Below are the code and all the weights of a small trained network. Each question names an input and a target symbol and asks about switching units off, where a switched-off unit gives its printed mean instead of its output.

import numpy as np


def w(rows, s, z=0):
    codes = np.array(rows[::2]) - 128.0
    scale = np.full(codes.shape[1], s)
    scale[-1] = z or s
    return codes * scale


def norm(h):
    return h / np.sqrt((h * h).mean(-1, keepdims=True) + 1e-5)


def f(y):
    return y / 2 * (1 + np.tanh(0.7978845608 * (y + 0.044715 * y**3)))


def softmax(a):
    e = np.exp(a - a.max(-1, keepdims=True))
    return e / e.sum(-1, keepdims=True)


def log_softmax(a):
    a = a - a.max(-1, keepdims=True)
    return a - np.log(np.exp(a).sum(-1, keepdims=True))


def net(x, mask):
    ids = ['αβγδελξτφψ'.index(c) for c in x.split()]
    T = len(ids)
    res = E[ids] + P[:T]
    q, k, v = (norm(res) @ M[0].T for M in (Q, K, V))
    z = softmax(np.where(np.tri(T) > 0, q @ k.T / 3**0.5, -1e9)) @ v
    res = res + np.where(mask[0], z, O[0][:, -1]) @ O[0][:, :-1]
    y = f(norm(res) @ A[0][:, :-1].T + A[0][:, -1])
    res = res + np.where(mask[1:9], y, B[0][:, -1]) @ B[0][:, :-1]
    return log_softmax(norm(res)[-1] @ U[:, :-1].T + U[:, -1])


Q, K, V, O, A, B = {}, {}, {}, {}, {}, {}
E = w([
[176,96,122,163],'α',
[6,31,202,67],'β',
[148,105,91,180],'γ',
[28,166,40,209],'δ',
[163,71,111,122],'ε',
[150,62,143,131],'λ',
[44,84,250,220],'ξ',
[148,103,83,154],'τ',
[139,80,98,124],'φ',
[119,88,80,141],'ψ',
],0.016)
P = w([
[110,255,209,60],'0',
[142,87,189,83],'1',
[163,90,163,112],'2',
[147,95,134,109],'3',
[140,101,123,115],'4',
[129,100,123,123],'5',
[130,102,119,101],'6',
],0.0057)
Q[0] = w([
[135,75,90,179],'H1',
[8,139,203,112],'H1',
[56,223,142,114],'H1',
],0.014)
K[0] = w([
[120,249,150,109],'H1',
[60,37,144,173],'H1',
[128,25,55,200],'H1',
],0.012)
V[0] = w([
[94,153,10,98],'H1',
[136,87,128,12],'H1',
[22,111,145,128],'H1',
],0.012)
O[0] = w([
[114,82,9,151,254],'H1',
[126,178,52,36,171],'H1',
[5,150,109,134,130],'H1',
],0.017,0.0052)
A[0] = w([
[50,138,73,215,252],'N1',
[116,75,140,131,151],'N2',
[174,88,106,164,93],'N3',
[117,107,56,40,73],'N4',
[210,63,135,145,115],'N5',
[153,147,96,107,32],'N6',
[5,119,150,85,42],'N7',
[110,73,253,175,86],'N8',
],0.016,0.0042)
B[0] = w([
[104,102,254,127,254],'N1',
[146,167,108,88,160],'N2',
[147,121,121,83,210],'N3',
[113,140,92,179,235],'N4',
[142,103,98,91,232],'N5',
[131,158,129,136,136],'N6',
[129,102,115,48,211],'N7',
[73,202,68,201,201],'N8',
],0.018,0.0084)
U = w([
[188,129,151,180,140],'α',
[69,83,121,40,96],'β',
[152,72,88,251,69],'γ',
[111,5,201,163,126],'δ',
[150,150,86,100,102],'ε',
[154,146,170,85,144],'λ',
[81,162,128,175,189],'ξ',
[170,4,115,121,254],'τ',
[101,161,8,121,36],'φ',
[41,9,51,172,38],'ψ',
],0.013,0.0043)

Each question gives the input, a string of symbols that net reads in full, and the target symbol t.
The units are the heads (3 rows each of Q, K, V and O) and the neurons (one row each of A and B). Each row of codes is followed by its name. A weight is (code - 128) times the scale printed after its matrix; where a second scale follows, it is the last column's (O, A, B and U).
mask holds one flag per unit, heads first, then neurons. A switched-off unit (its flag False) gives its mean, the last column of its rows in O or B, instead of its output. The means were averaged over made-up inputs and are rounded, as every weight is.
A unit's drop is (log p(t) with every unit on - log p(t) with that unit switched off) / (log p(t) with every unit on - log p(t) with every unit switched off).
The circuit of an input: a set's keep is (log p(t) with only the set's units on - log p(t) with every unit switched off) / (log p(t) with every unit on - log p(t) with every unit switched off). Starting from all 9 units, units are removed one at a time, each time the one whose removal leaves the highest keep (on an exact tie, the one counted first), for as long as the keep stays at least 0.8.
units of the circuit, in order: the units of the circuit, biggest drop first
top k neurons: the k neurons with the biggest drops, biggest first
drop of u: that unit's drop, to one decimal
input β τ β τ, target β: units of the circuit, in order => (H1, N7)
input φ ξ τ ξ τ ε, target φ: units of the circuit, in order => (H1, N4)
input γ δ φ τ τ ψ, target γ: units of the circuit, in order => (H1, N8)
input δ δ α ε ξ ξ τ, target δ: units of the circuit, in order => (N1, H1)
input β β ψ β ψ ξ ξ, target ξ: units of the circuit, in order => (N8)
input δ ε τ τ λ λ, target δ: units of the circuit, in order => (H1, N1)
input β τ β λ φ, target β: top 2 neurons => (N7, N8)
input ξ α τ ξ ψ φ λ, target ξ: units of the circuit, in order => (H1, N8)
input τ ψ ψ δ, target δ: drop of N1 => 0.7
input α ψ φ, target α: drop of H1 => 0.9
input α τ γ, target α: drop of N8 => 0.1
